Here is a tiny trained network, its code and every weight. The questions are about switching its units off for an input and a target symbol, where a switched-off unit gives its printed mean instead of its output.

import numpy as np


def w(rows, s, z=0):
    codes = np.array(rows[::2]) - 128.0
    scale = np.full(codes.shape[1], s)
    scale[-1] = z or s
    return codes * scale


def f(y):
    return y / 2 * (1 + np.tanh(0.7978845608 * (y + 0.044715 * y**3)))


def softmax(a):
    e = np.exp(a - a.max(-1, keepdims=True))
    return e / e.sum(-1, keepdims=True)


def log_softmax(a):
    a = a - a.max(-1, keepdims=True)
    return a - np.log(np.exp(a).sum(-1, keepdims=True))


def net(x, mask):
    ids = ['ΓΩαβδεηλξπτ'.index(c) for c in x.split()]
    T = len(ids)
    res = E[ids] + P[:T]
    u = 0
    for l in range(3):
        r = res
        for j in range(2):
            rows = slice(3 * j, 3 * j + 3)
            q, k, v = (r @ M[l][rows].T for M in (Q, K, V))
            z = softmax(np.where(np.tri(T) > 0, q @ k.T / 3**0.5, -1e9)) @ v
            o = O[l][rows]
            res = res + np.where(mask[u + j], z, o[:, -1]) @ o[:, :-1]
        u += 2
        y = f(res @ A[l][:, :-1].T + A[l][:, -1])
        res = res + np.where(mask[u : u + 8], y, B[l][:, -1]) @ B[l][:, :-1]
        u += 8
    return log_softmax(res[-1] @ U[:, :-1].T + U[:, -1])


Q, K, V, O, A, B = {}, {}, {}, {}, {}, {}
E = w([
[57,93,204],'Γ',
[197,119,222],'Ω',
[152,53,78],'α',
[153,53,76],'β',
[151,55,79],'δ',
[151,50,77],'ε',
[151,55,79],'η',
[1,164,71],'λ',
[215,211,89],'ξ',
[99,203,161],'π',
[149,51,77],'τ',
],0.0067)
P = w([
[173,45,19],'0',
[166,46,39],'1',
[153,68,74],'2',
[138,97,99],'3',
[118,122,121],'4',
[113,140,133],'5',
[113,145,142],'6',
[101,159,160],'7',
[90,192,180],'8',
[67,209,200],'9',
[42,253,232],'10',
[93,200,192],'11',
[92,210,185],'12',
[126,65,73],'13',
],0.0014)
Q[0] = w([
[132,246,218],'L0H1',
[128,139,133],'L0H1',
[128,121,122],'L0H1',
[127,130,129],'L0H2',
[127,128,128],'L0H2',
[128,129,129],'L0H2',
],0.012)
K[0] = w([
[18,246,212],'L0H1',
[125,133,134],'L0H1',
[133,121,123],'L0H1',
[127,130,131],'L0H2',
[128,128,128],'L0H2',
[127,129,129],'L0H2',
],0.014)
V[0] = w([
[86,126,30],'L0H1',
[58,253,149],'L0H1',
[240,91,44],'L0H1',
[119,120,50],'L0H2',
[185,152,147],'L0H2',
[96,46,148],'L0H2',
],0.0036)
O[0] = w([
[193,52,167,181],'L0H1',
[131,200,253,2],'L0H1',
[71,4,84,242],'L0H1',
[154,66,125,179],'L0H2',
[83,131,134,117],'L0H2',
[176,141,54,162],'L0H2',
],0.0037,0.00093)
A[0] = w([
[51,167,157,154],'L0N1',
[157,128,105,135],'L0N2',
[207,242,164,146],'L0N3',
[64,212,109,167],'L0N4',
[157,52,91,193],'L0N5',
[130,129,255,143],'L0N6',
[139,160,99,140],'L0N7',
[175,6,71,253],'L0N8',
],0.0083,0.0041)
B[0] = w([
[45,172,146,135],'L0N1',
[171,118,90,135],'L0N2',
[224,232,151,139],'L0N3',
[80,191,105,141],'L0N4',
[137,73,95,190],'L0N5',
[109,121,254,132],'L0N6',
[140,153,91,132],'L0N7',
[139,65,88,253],'L0N8',
],0.0073,0.0062)
Q[1] = w([
[104,74,130],'L1H1',
[182,220,178],'L1H1',
[66,19,63],'L1H1',
[153,122,167],'L1H2',
[254,31,35],'L1H2',
[229,26,46],'L1H2',
],0.0069)
K[1] = w([
[176,193,156],'L1H1',
[83,29,39],'L1H1',
[176,255,231],'L1H1',
[140,212,98],'L1H2',
[27,192,233],'L1H2',
[50,218,226],'L1H2',
],0.0042)
V[1] = w([
[254,157,170],'L1H1',
[6,69,155],'L1H1',
[183,185,44],'L1H1',
[15,144,67],'L1H2',
[203,94,206],'L1H2',
[179,196,52],'L1H2',
],0.008)
O[1] = w([
[232,151,152,96],'L1H1',
[43,57,151,74],'L1H1',
[160,254,40,248],'L1H1',
[8,160,41,153],'L1H2',
[193,76,213,92],'L1H2',
[213,244,8,139],'L1H2',
],0.0068,0.0014)
A[1] = w([
[79,144,28,172],'L1N1',
[87,230,204,252],'L1N2',
[87,249,182,254],'L1N3',
[131,132,120,132],'L1N4',
[112,106,137,150],'L1N5',
[98,155,34,200],'L1N6',
[48,2,141,232],'L1N7',
[228,55,152,212],'L1N8',
],0.0068,0.0039)
B[1] = w([
[73,158,58,209],'L1N1',
[75,222,211,202],'L1N2',
[69,212,228,208],'L1N3',
[128,134,125,132],'L1N4',
[106,120,144,139],'L1N5',
[82,171,82,215],'L1N6',
[18,39,202,253],'L1N7',
[253,136,198,226],'L1N8',
],0.0054,0.0063)
Q[2] = w([
[70,148,206],'L2H1',
[143,1,119],'L2H1',
[64,243,125],'L2H1',
[200,114,224],'L2H2',
[238,151,179],'L2H2',
[33,138,45],'L2H2',
],0.0041)
K[2] = w([
[162,124,7],'L2H1',
[101,246,152],'L2H1',
[230,17,98],'L2H1',
[222,22,30],'L2H2',
[131,12,85],'L2H2',
[73,255,239],'L2H2',
],0.0045)
V[2] = w([
[177,3,55],'L2H1',
[171,112,47],'L2H1',
[163,48,68],'L2H1',
[99,217,194],'L2H2',
[67,143,79],'L2H2',
[101,235,215],'L2H2',
],0.0054)
O[2] = w([
[177,4,62,103],'L2H1',
[174,91,21,84],'L2H1',
[182,12,42,108],'L2H1',
[23,235,181,239],'L2H2',
[70,138,74,217],'L2H2',
[50,225,183,251],'L2H2',
],0.0041,0.0028)
A[2] = w([
[137,253,47,121],'L2N1',
[36,142,130,105],'L2N2',
[183,190,59,76],'L2N3',
[127,124,132,130],'L2N4',
[162,137,171,255],'L2N5',
[70,70,223,166],'L2N6',
[164,58,124,144],'L2N7',
[118,145,231,87],'L2N8',
],0.0051,0.0075)
B[2] = w([
[147,127,11,223],'L2N1',
[62,103,68,233],'L2N2',
[99,60,106,136],'L2N3',
[128,127,135,130],'L2N4',
[254,227,197,255],'L2N5',
[68,58,166,247],'L2N6',
[183,57,87,200],'L2N7',
[133,11,84,183],'L2N8',
],0.0058,0.0059)
U = w([
[92,76,237,110],'Γ',
[210,116,245,155],'Ω',
[130,101,109,112],'α',
[133,103,105,137],'β',
[133,103,109,59],'δ',
[132,100,108,170],'ε',
[130,105,107,65],'η',
[50,147,60,3],'λ',
[227,223,50,201],'ξ',
[114,254,215,213],'π',
[129,101,110,86],'τ',
],0.0045,0.0042)

Each question gives the input, a string of symbols that net reads in full, and the target symbol t.
The units are the heads (3 rows each of Q, K, V and O) and the neurons (one row each of A and B). Each row of codes is followed by its name. A weight is (code - 128) times the scale printed after its matrix; where a second scale follows, it is the last column's (O, A, B and U).
mask holds one flag per unit, layer by layer, with each layer's heads first. A switched-off unit (its flag False) gives its mean, the last column of its rows in O or B, instead of its output. The means were averaged over made-up inputs and are rounded, as every weight is.
A unit's drop is (log p(t) with every unit on - log p(t) with that unit switched off) / (log p(t) with every unit on - log p(t) with every unit switched off).
unit that matters most: the unit with the biggest drop
top k neurons: the k neurons with the biggest drops, biggest first
top k neurons in layer l: the k neurons of layer l with the biggest drops, biggest first
which heads matter: for each layer, one digit per head in row order, 1 if its drop is at least 0.15 and else 0, layers parted by /
input ξ π Γ λ π π α ε τ λ λ α, target λ: which heads matter	00 / 01 / 01
input ξ ε π α, target π: top 4 neurons	L0N8, L1N3, L1N2, L0N5
input ε η δ λ β η β ξ π Ω ξ Ω α, target Ω: unit that matters most	L0N6
input τ β ε π ε ξ τ Γ Ω π ε, target π: top 2 neurons in layer 1	L1N3, L1N2
input δ ε ξ α π π π π π λ ε π λ, target λ: top 2 neurons in layer 2	L2N2, L2N1
input π ε Ω Ω β ε π η η π Ω ε, target Ω: top 2 neurons	L0N6, L0N3
input δ ε η π Ω η α π π λ Γ δ, target π: top 2 neurons in layer 0	L0N3, L0N8
input β ε π ε ε Γ ε λ π ε, target π: which heads matter	10 / 00 / 11
input η δ Ω α η α α ε Γ Γ β α, target Γ: which heads matter	00 / 11 / 00
input Γ λ β δ δ λ η η, target λ: which heads matter	00 / 01 / 00
input τ Γ η π δ π ε Γ Γ η η δ, target Γ: which heads matter	00 / 11 / 10
input Γ Ω π Ω π Ω π α β, target π: top 4 neurons	L0N8, L0N4, L0N1, L0N5
input δ Γ Ω ξ ε π Γ π η τ η, target π: which heads matter	10 / 00 / 10
input β δ τ α Γ Γ ε η, target Γ: top neuron in layer 0	L0N8
input π τ π ξ ε η π β Γ Ω ε β, target Ω: top 2 neurons	L0N6, L0N3
input π λ τ α ξ β β π η, target π: which heads matter	10 / 00 / 11
input π π δ, target π: which heads matter	10 / 00 / 11
input λ ε ξ ξ τ, target ξ: which heads matter	00 / 10 / 00
input Ω ε π τ β, target π: which heads matter	10 / 01 / 11
input Ω α Ω τ ε δ δ β Ω Ω β δ, target Ω: which heads matter	00 / 01 / 00
input Γ δ ε β η, target Γ: unit that matters most	L1N7
input δ Ω τ β β π ε λ β π Γ α Ω ε, target Γ: top 3 neurons	L0N6, L1N7, L0N1
input α π ε Γ λ β λ Γ β δ, target Γ: which heads matter	10 / 10 / 10
input λ π Ω π δ ξ α, target ξ: top 2 neurons	L0N3, L1N7
input α π β τ π δ π α β ξ τ, target ξ: top 4 neurons	L0N3, L1N7, L2N1, L2N6
input π α ξ Ω η Γ Ω ξ Ω π ε ξ λ ξ, target ξ: which heads matter	00 / 00 / 00
input τ π β α λ Ω β τ ξ λ, target λ: which heads matter	00 / 00 / 01
